Below are the code and all the weights of a small trained network. Each question names an input and a class and asks about switching units off, where a switched-off unit gives its printed mean instead of its output.

import numpy as np


def w(rows, s, z=0):
    codes = np.array(rows[::2]) - 128.0
    scale = np.full(codes.shape[1], s)
    scale[-1] = z or s
    return codes * scale


def norm(h):
    return h / np.sqrt((h * h).mean(-1, keepdims=True) + 1e-5)


def f(y):
    return y / 2 * (1 + np.tanh(0.7978845608 * (y + 0.044715 * y**3)))


def log_softmax(a):
    a = a - a.max(-1, keepdims=True)
    return a - np.log(np.exp(a).sum(-1, keepdims=True))


def net(x, mask):
    res = np.array(x, float).reshape(1, 8) / 4 @ E
    u = 0
    for l in range(3):
        y = f(norm(res) @ A[l][:, :-1].T + A[l][:, -1])
        res = res + np.where(mask[u : u + 4], y, B[l][:, -1]) @ B[l][:, :-1]
        u += 4
    return log_softmax(norm(res)[-1] @ U[:, :-1].T + U[:, -1])


A, B = {}, {}
E = w([
[88,214,176,101,38,255,105,124,212,195],'x0',
[47,111,212,63,149,107,103,154,52,137],'x1',
[156,106,83,131,200,186,66,164,78,229],'x2',
[74,195,89,118,181,212,196,20,43,91],'x3',
[201,144,163,92,136,166,136,163,116,96],'x4',
[140,207,202,199,192,91,172,141,118,186],'x5',
[149,132,137,116,134,145,135,140,128,116],'x6',
[134,155,156,119,157,128,13,66,137,89],'x7',
],0.0048)
A[0] = w([
[82,105,82,123,112,138,255,225,132,159,94],'0.n1',
[141,161,177,102,30,169,128,64,141,229,67],'0.n2',
[102,46,36,41,67,168,88,149,123,76,13],'0.n3',
[28,91,231,20,156,108,123,156,73,145,4],'0.n4',
],0.0057,0.0026)
B[0] = w([
[141,193,160,65,179,125,17,97,163,77,235],'0.n1',
[215,90,113,108,144,10,149,96,63,128,253],'0.n2',
[79,50,239,146,188,129,162,57,184,155,245],'0.n3',
[234,158,2,186,103,145,188,119,247,122,234],'0.n4',
],0.0095,0.0022)
A[1] = w([
[115,186,185,103,41,190,121,94,177,218,71],'1.n1',
[114,149,151,109,39,103,160,152,112,73,14],'1.n2',
[94,109,70,78,157,161,107,174,107,254,49],'1.n3',
[133,143,148,94,21,170,143,110,108,208,1],'1.n4',
],0.006,0.0043)
B[1] = w([
[151,48,62,114,156,4,182,144,23,111,255],'1.n1',
[171,70,216,161,175,193,148,144,62,34,75],'1.n2',
[225,97,193,220,125,196,50,131,98,56,171],'1.n3',
[247,32,212,95,101,27,167,149,2,175,82],'1.n4',
],0.0079,0.0011)
A[2] = w([
[134,242,241,237,216,64,205,157,144,223,3],'2.n1',
[131,69,183,147,49,68,47,253,190,146,159],'2.n2',
[91,153,104,139,216,10,37,31,160,106,155],'2.n3',
[64,171,199,141,13,43,224,107,166,39,57],'2.n4',
],0.005,0.0031)
B[2] = w([
[70,10,141,75,86,151,119,48,205,64,184],'2.n1',
[67,205,122,140,130,163,182,92,85,98,213],'2.n2',
[162,166,144,75,94,108,132,206,143,199,253],'2.n3',
[177,97,130,179,181,205,51,178,84,196,188],'2.n4',
],0.011,0.0054)
U = w([
[127,129,142,114,123,128,133,134,143,141,254],'0',
[76,23,172,91,116,122,123,68,175,125,79],'1',
[159,75,117,119,121,4,157,145,40,122,109],'2',
[169,131,45,163,82,147,155,127,194,124,90],'3',
[117,139,149,108,118,146,124,142,135,146,200],'4',
[139,95,168,190,144,188,68,162,96,134,64],'5',
[108,197,154,39,134,120,42,148,150,118,58],'6',
[31,166,110,146,97,157,177,113,64,127,147],'7',
],0.011,0.0088)

Each question gives the input, the list of numbers given to net, and the class t.
The units are the neurons (one row each of A and B). Each row of codes is followed by its name. A weight is (code - 128) times the scale printed after its matrix; where a second scale follows, it is the last column's (A, B and U).
mask holds one flag per neuron, layer by layer. A switched-off neuron (its flag False) gives its mean, the last column of its row in B, instead of its output. The means were averaged over made-up inputs and are rounded, as every weight is.
A unit's drop is (log p(t) with every unit on - log p(t) with that unit switched off) / (log p(t) with every unit on - log p(t) with every unit switched off).
The circuit of an input: a set's keep is (log p(t) with only the set's units on - log p(t) with every unit switched off) / (log p(t) with every unit on - log p(t) with every unit switched off). Starting from all 12 units, units are removed one at a time, each time the one whose removal leaves the highest keep (on an exact tie, the one counted first), for as long as the keep stays at least 0.8.
circuit, biggest first: the units of the circuit, biggest drop first
unit that matters most: the unit with the biggest drop
top k neurons: the k neurons with the biggest drops, biggest first
top k neurons in layer l: the k neurons of layer l with the biggest drops, biggest first
input [3,4,-6,-1,0,-3,2,4], class 5: unit that matters most => 2.n4
input [-5,-6,7,-2,-4,5,1,0], class 5: top 3 neurons => (1.n3; 0.n2; 0.n3)
input [8,8,-8,6,8,-6,-5,3], class 2: circuit, biggest first => (1.n1; 1.n4; 0.n1)
input [8,1,-7,7,-6,8,7,-1], class 1: top 2 neurons => (2.n1; 2.n2)
input [-3,0,7,-8,-7,-4,1,6], class 7: top 2 neurons in layer 0 => (0.n1; 0.n2)
input [5,-2,-8,8,0,-4,1,-1], class 5: circuit, biggest first => (2.n4; 2.n2; 0.n4)
input [7,4,3,-8,4,-3,1,7], class 7: top 2 neurons => (2.n2; 0.n1)
input [-7,5,-2,5,3,2,-6,-8], class 6: circuit, biggest first => (0.n1; 0.n2)
input [8,1,-6,0,-2,8,0,-6], class 1: top 2 neurons in layer 0 => (0.n2; 0.n1)
input [-4,-4,1,4,-3,7,-1,7], class 1: top 3 neurons in layer 0 => (0.n1; 0.n2; 0.n4)
input [-5,-8,3,-3,4,8,-5,7], class 1: circuit, biggest first => (2.n1; 0.n4)
input [7,-6,-7,-1,-7,-6,3,-4], class 2: circuit, biggest first => (1.n1; 0.n4)
input [-6,-2,-6,6,-2,6,2,-2], class 1: circuit, biggest first => (2.n1; 0.n2)
input [7,0,-2,-7,2,-7,1,3], class 1: circuit, biggest first => (0.n3)
input [0,5,7,5,2,-1,-5,-6], class 5: top 2 neurons => (1.n3; 2.n3)
input [5,2,5,-6,0,8,7,-5], class 1: top 2 neurons => (2.n1; 2.n3)
input [-5,6,7,0,-3,-4,-2,-4], class 5: top 4 neurons => (1.n3; 0.n2; 2.n1; 1.n1)
input [-8,1,1,-2,3,-2,8,-6], class 0: top 2 neurons in layer 0 => (0.n1; 0.n2)
input [-5,0,-8,6,5,0,-3,6], class 5: circuit, biggest first => (2.n4; 0.n1; 0.n2)
input [-4,-4,-6,3,-6,-5,-5,7], class 6: circuit, biggest first => (2.n3)
